Below are the code and all the weights of a small trained network. Each question names an input and a target symbol and asks about switching units off, where a switched-off unit gives its printed mean instead of its output.

import numpy as np


def w(rows, s, z=0):
    codes = np.array(rows[::2]) - 128.0
    scale = np.full(codes.shape[1], s)
    scale[-1] = z or s
    return codes * scale


def norm(h):
    return h / np.sqrt((h * h).mean(-1, keepdims=True) + 1e-5)


def softmax(a):
    e = np.exp(a - a.max(-1, keepdims=True))
    return e / e.sum(-1, keepdims=True)


def log_softmax(a):
    a = a - a.max(-1, keepdims=True)
    return a - np.log(np.exp(a).sum(-1, keepdims=True))


def net(x, mask):
    ids = ['ΘΠΨαβγδεζηλμστφω'.index(c) for c in x.split()]
    T = len(ids)
    res = E[ids] + P[:T]
    u = 0
    for l in range(2):
        r = norm(res)
        for j in range(3):
            rows = slice(3 * j, 3 * j + 3)
            q, k, v = (r @ M[l][rows].T for M in (Q, K, V))
            z = softmax(np.where(np.tri(T) > 0, q @ k.T / 3**0.5, -1e9)) @ v
            o = O[l][rows]
            res = res + np.where(mask[u + j], z, o[:, -1]) @ o[:, :-1]
        u += 3
    return log_softmax(norm(res)[-1] @ U[:, :-1].T + U[:, -1])


Q, K, V, O = {}, {}, {}, {}
E = w([
[116,94,92,191,128,131,163,147,226,165],'Θ',
[97,82,94,145,208,110,179,186,144,150],'Π',
[103,125,58,70,187,150,175,123,94,178],'Ψ',
[70,125,102,23,142,209,119,60,120,226],'α',
[80,204,83,168,82,213,170,163,91,228],'β',
[126,153,141,166,122,82,183,129,167,128],'γ',
[154,245,93,81,164,105,179,111,167,175],'δ',
[133,154,126,121,205,20,198,155,190,112],'ε',
[225,77,97,38,153,41,141,103,237,139],'ζ',
[106,173,116,135,198,40,113,96,193,152],'η',
[74,161,43,242,157,111,126,160,139,188],'λ',
[38,122,145,72,169,98,63,184,129,192],'μ',
[153,166,202,119,115,151,160,181,51,148],'σ',
[148,236,130,135,156,145,124,75,73,151],'τ',
[184,102,121,204,207,103,130,88,67,121],'φ',
[57,53,252,213,173,130,74,80,109,137],'ω',
],0.014)
P = w([
[131,131,133,151,116,146,178,121,180,253],'0',
[91,118,132,127,157,143,163,127,124,122],'1',
[138,153,146,134,178,188,129,148,169,141],'2',
[120,144,160,126,152,79,171,113,112,222],'3',
[112,128,142,126,141,124,141,129,112,98],'4',
[171,146,113,91,191,138,71,180,97,155],'5',
[133,155,196,138,125,52,136,99,103,181],'6',
[126,123,139,127,115,127,132,130,110,91],'7',
],0.025)
Q[0] = w([
[79,146,176,122,81,97,186,60,91,152],'0.h0',
[105,106,74,112,176,206,120,183,153,32],'0.h0',
[113,93,125,151,70,139,89,106,118,92],'0.h0',
[82,137,119,133,102,71,207,103,152,81],'0.h1',
[173,104,85,114,131,76,109,153,55,107],'0.h1',
[91,70,93,71,122,77,151,181,72,68],'0.h1',
[172,138,139,122,158,37,90,148,86,249],'0.h2',
[234,126,221,161,169,224,92,89,179,187],'0.h2',
[87,83,140,144,46,13,206,26,85,186],'0.h2',
],0.019)
K[0] = w([
[113,145,148,130,59,128,71,95,97,73],'0.h0',
[110,119,96,92,143,183,251,126,201,183],'0.h0',
[95,104,196,148,140,137,118,97,123,173],'0.h0',
[108,124,96,132,106,51,132,120,62,112],'0.h1',
[150,133,130,143,139,147,109,126,132,70],'0.h1',
[124,100,91,98,103,143,111,188,123,54],'0.h1',
[145,178,199,117,203,117,61,132,88,86],'0.h2',
[147,110,211,167,191,161,136,54,141,228],'0.h2',
[159,91,140,107,65,60,25,73,63,25],'0.h2',
],0.022)
V[0] = w([
[85,143,54,86,59,117,122,186,162,121],'0.h0',
[41,118,244,21,75,134,100,226,157,144],'0.h0',
[242,112,143,152,90,171,204,137,59,90],'0.h0',
[44,185,128,122,42,138,212,151,87,35],'0.h1',
[48,67,180,178,87,128,118,86,179,110],'0.h1',
[184,102,148,156,120,166,236,29,182,74],'0.h1',
[93,252,55,147,114,116,93,80,140,126],'0.h2',
[178,102,93,126,156,113,73,3,201,106],'0.h2',
[89,73,57,178,102,136,109,142,196,142],'0.h2',
],0.024)
O[0] = w([
[112,103,104,49,115,164,104,149,128,168,61],'0.h0',
[77,95,165,36,6,146,17,149,79,103,118],'0.h0',
[117,194,201,183,126,185,230,123,121,155,61],'0.h0',
[135,98,88,78,197,71,160,215,100,77,4],'0.h1',
[158,177,59,115,124,84,151,81,85,148,76],'0.h1',
[141,167,124,126,61,150,160,144,30,49,132],'0.h1',
[67,207,161,82,91,101,135,133,149,75,118],'0.h2',
[145,69,209,65,189,70,150,116,148,76,48],'0.h2',
[178,127,160,165,93,108,110,165,188,80,97],'0.h2',
],0.015,0.018)
Q[1] = w([
[140,146,173,102,138,20,67,186,84,244],'1.h0',
[89,174,80,177,182,183,61,167,113,99],'1.h0',
[73,108,157,138,96,141,183,172,112,110],'1.h0',
[134,181,150,124,125,43,128,54,42,175],'1.h1',
[142,89,198,134,126,114,142,204,136,254],'1.h1',
[106,115,104,99,73,51,203,171,147,124],'1.h1',
[116,127,166,133,175,68,78,90,123,176],'1.h2',
[62,146,56,37,105,127,240,99,135,126],'1.h2',
[59,220,130,191,107,106,94,96,56,140],'1.h2',
],0.02)
K[1] = w([
[97,154,159,137,222,121,7,136,46,123],'1.h0',
[193,187,68,138,119,214,100,132,180,141],'1.h0',
[59,96,112,168,111,141,162,165,135,37],'1.h0',
[98,89,110,73,143,87,215,84,79,197],'1.h1',
[162,142,195,126,210,153,75,184,82,151],'1.h1',
[83,78,76,152,154,122,179,150,123,26],'1.h1',
[126,148,170,110,206,62,80,138,104,178],'1.h2',
[46,76,61,121,121,67,236,132,130,107],'1.h2',
[93,175,148,148,68,89,131,87,106,219],'1.h2',
],0.02)
V[1] = w([
[65,86,142,164,64,97,79,118,63,92],'1.h0',
[129,144,60,49,116,190,194,79,140,104],'1.h0',
[59,140,112,208,103,78,189,124,131,154],'1.h0',
[152,122,118,131,237,217,72,164,110,91],'1.h1',
[68,137,153,218,95,68,102,138,144,211],'1.h1',
[215,149,197,60,110,121,137,145,123,208],'1.h1',
[151,136,103,68,137,159,4,147,127,134],'1.h2',
[173,149,138,130,229,172,115,192,75,55],'1.h2',
[75,86,206,117,113,151,150,82,115,106],'1.h2',
],0.023)
O[1] = w([
[121,172,111,148,158,184,108,102,175,36,138],'1.h0',
[198,95,161,113,125,101,161,193,156,159,95],'1.h0',
[91,59,115,115,183,110,103,99,145,72,164],'1.h0',
[174,144,121,179,100,92,48,120,121,51,70],'1.h1',
[171,116,71,33,114,154,194,124,164,104,251],'1.h1',
[44,51,83,139,142,87,170,117,99,110,125],'1.h1',
[90,126,130,160,157,108,252,129,144,103,139],'1.h2',
[104,119,82,94,68,182,188,49,215,157,20],'1.h2',
[194,166,113,155,124,163,117,173,138,168,132],'1.h2',
],0.013,0.026)
U = w([
[162,78,128,194,130,179,101,157,210,96,134],'Θ',
[194,89,51,144,195,186,102,203,83,168,2],'Π',
[55,82,97,92,152,201,202,137,163,113,108],'Ψ',
[99,85,152,34,89,153,31,116,147,131,127],'α',
[72,146,149,175,33,187,150,104,101,199,156],'β',
[186,159,75,143,71,26,168,128,56,140,242],'γ',
[107,237,183,65,161,153,141,52,171,172,52],'δ',
[101,120,78,190,128,133,89,10,109,74,62],'ε',
[222,137,126,47,85,138,179,70,108,114,140],'ζ',
[107,149,167,97,153,38,114,88,177,97,221],'η',
[164,195,104,94,148,91,112,216,146,144,200],'λ',
[98,108,90,152,150,62,94,118,187,217,223],'μ',
[67,108,213,141,158,140,122,200,95,84,192],'σ',
[130,166,159,220,195,128,216,110,128,137,129],'τ',
[172,100,120,73,225,150,131,113,33,69,3],'φ',
[101,2,235,165,145,142,108,61,86,154,147],'ω',
],0.0091,0.0031)

Each question gives the input, a string of symbols that net reads in full, and the target symbol t.
The units are the heads (3 rows each of Q, K, V and O). Each row of codes is followed by its name. A weight is (code - 128) times the scale printed after its matrix; where a second scale follows, it is the last column's (O and U).
mask holds one flag per head, layer by layer. A switched-off head (its flag False) gives its mean, the last column of its rows in O, instead of its output. The means were averaged over made-up inputs and are rounded, as every weight is.
A unit's drop is (log p(t) with every unit on - log p(t) with that unit switched off) / (log p(t) with every unit on - log p(t) with every unit switched off).
The circuit of an input: a set's keep is (log p(t) with only the set's units on - log p(t) with every unit switched off) / (log p(t) with every unit on - log p(t) with every unit switched off). Starting from all 6 units, units are removed one at a time, each time the one whose removal leaves the highest keep (on an exact tie, the one counted first), for as long as the keep stays at least 0.8.
circuit, biggest first: the units of the circuit, biggest drop first
unit that matters most: the unit with the biggest drop
which heads matter: for each layer, one digit per head in row order, 1 if its drop is at least 0.15 and else 0, layers parted by /
input ζ η Ψ ζ φ δ, target Θ: unit that matters most -> 0.h1
input ω δ Ψ δ ζ Ψ σ ζ, target ζ: which heads matter -> 011 / 101
input σ ζ ζ Π ζ μ ε, target α: which heads matter -> 100 / 000
input Ψ Ψ γ Θ Ψ Ψ μ λ, target λ: circuit, biggest first -> (0.h2; 0.h1)
input η δ Ψ, target δ: which heads matter -> 011 / 010
input η ζ ζ μ σ Ψ Π δ, target δ: which heads matter -> 001 / 000
input σ ζ ζ δ ε μ η, target α: which heads matter -> 100 / 000
input ε μ Θ η μ σ, target ζ: which heads matter -> 011 / 000
input μ ζ Ψ Θ η σ, target Θ: circuit, biggest first -> (0.h1; 1.h1)
input λ φ ζ γ σ σ, target β: which heads matter -> 010 / 000
input φ ζ ε ζ ω Π, target Ψ: which heads matter -> 011 / 001
input γ α σ η, target β: which heads matter -> 101 / 000
input Ψ ε Ψ φ τ μ, target Θ: which heads matter -> 010 / 011
input φ σ Θ σ μ, target μ: which heads matter -> 010 / 000
input ζ σ β ε μ τ, target λ: unit that matters most -> 0.h2
input Ψ σ Π Ψ σ, target σ: which heads matter -> 110 / 000
input φ β σ γ, target β: which heads matter -> 101 / 000
input σ ω ε Θ Ψ τ η γ, target γ: which heads matter -> 010 / 010
input τ τ ε β, target δ: circuit, biggest first -> (0.h2; 1.h2; 0.h0)
input Ψ α σ, target Θ: circuit, biggest first -> (0.h2)
input ζ Π Θ ζ λ ζ ζ ε, target ε: circuit, biggest first -> (1.h1; 1.h2; 0.h1; 0.h2)
input Ψ ζ β φ τ Θ ζ ε, target ε: circuit, biggest first -> (0.h1; 1.h1; 1.h2; 0.h2)
input ε φ Θ σ ζ η, target ζ: circuit, biggest first -> (0.h1; 1.h1)
input Θ ε σ δ Ψ ε ε, target φ: circuit, biggest first -> (1.h2; 1.h1)
input σ σ α ζ ζ σ, target τ: circuit, biggest first -> (1.h2; 0.h1)
input ζ α τ μ ζ σ, target α: circuit, biggest first -> (0.h2; 0.h0; 1.h2)
input Π σ Ψ Ψ η δ ζ, target η: circuit, biggest first -> (0.h2)
input α σ σ Π Ψ σ μ Ψ, target Ψ: circuit, biggest first -> (0.h1; 1.h2)
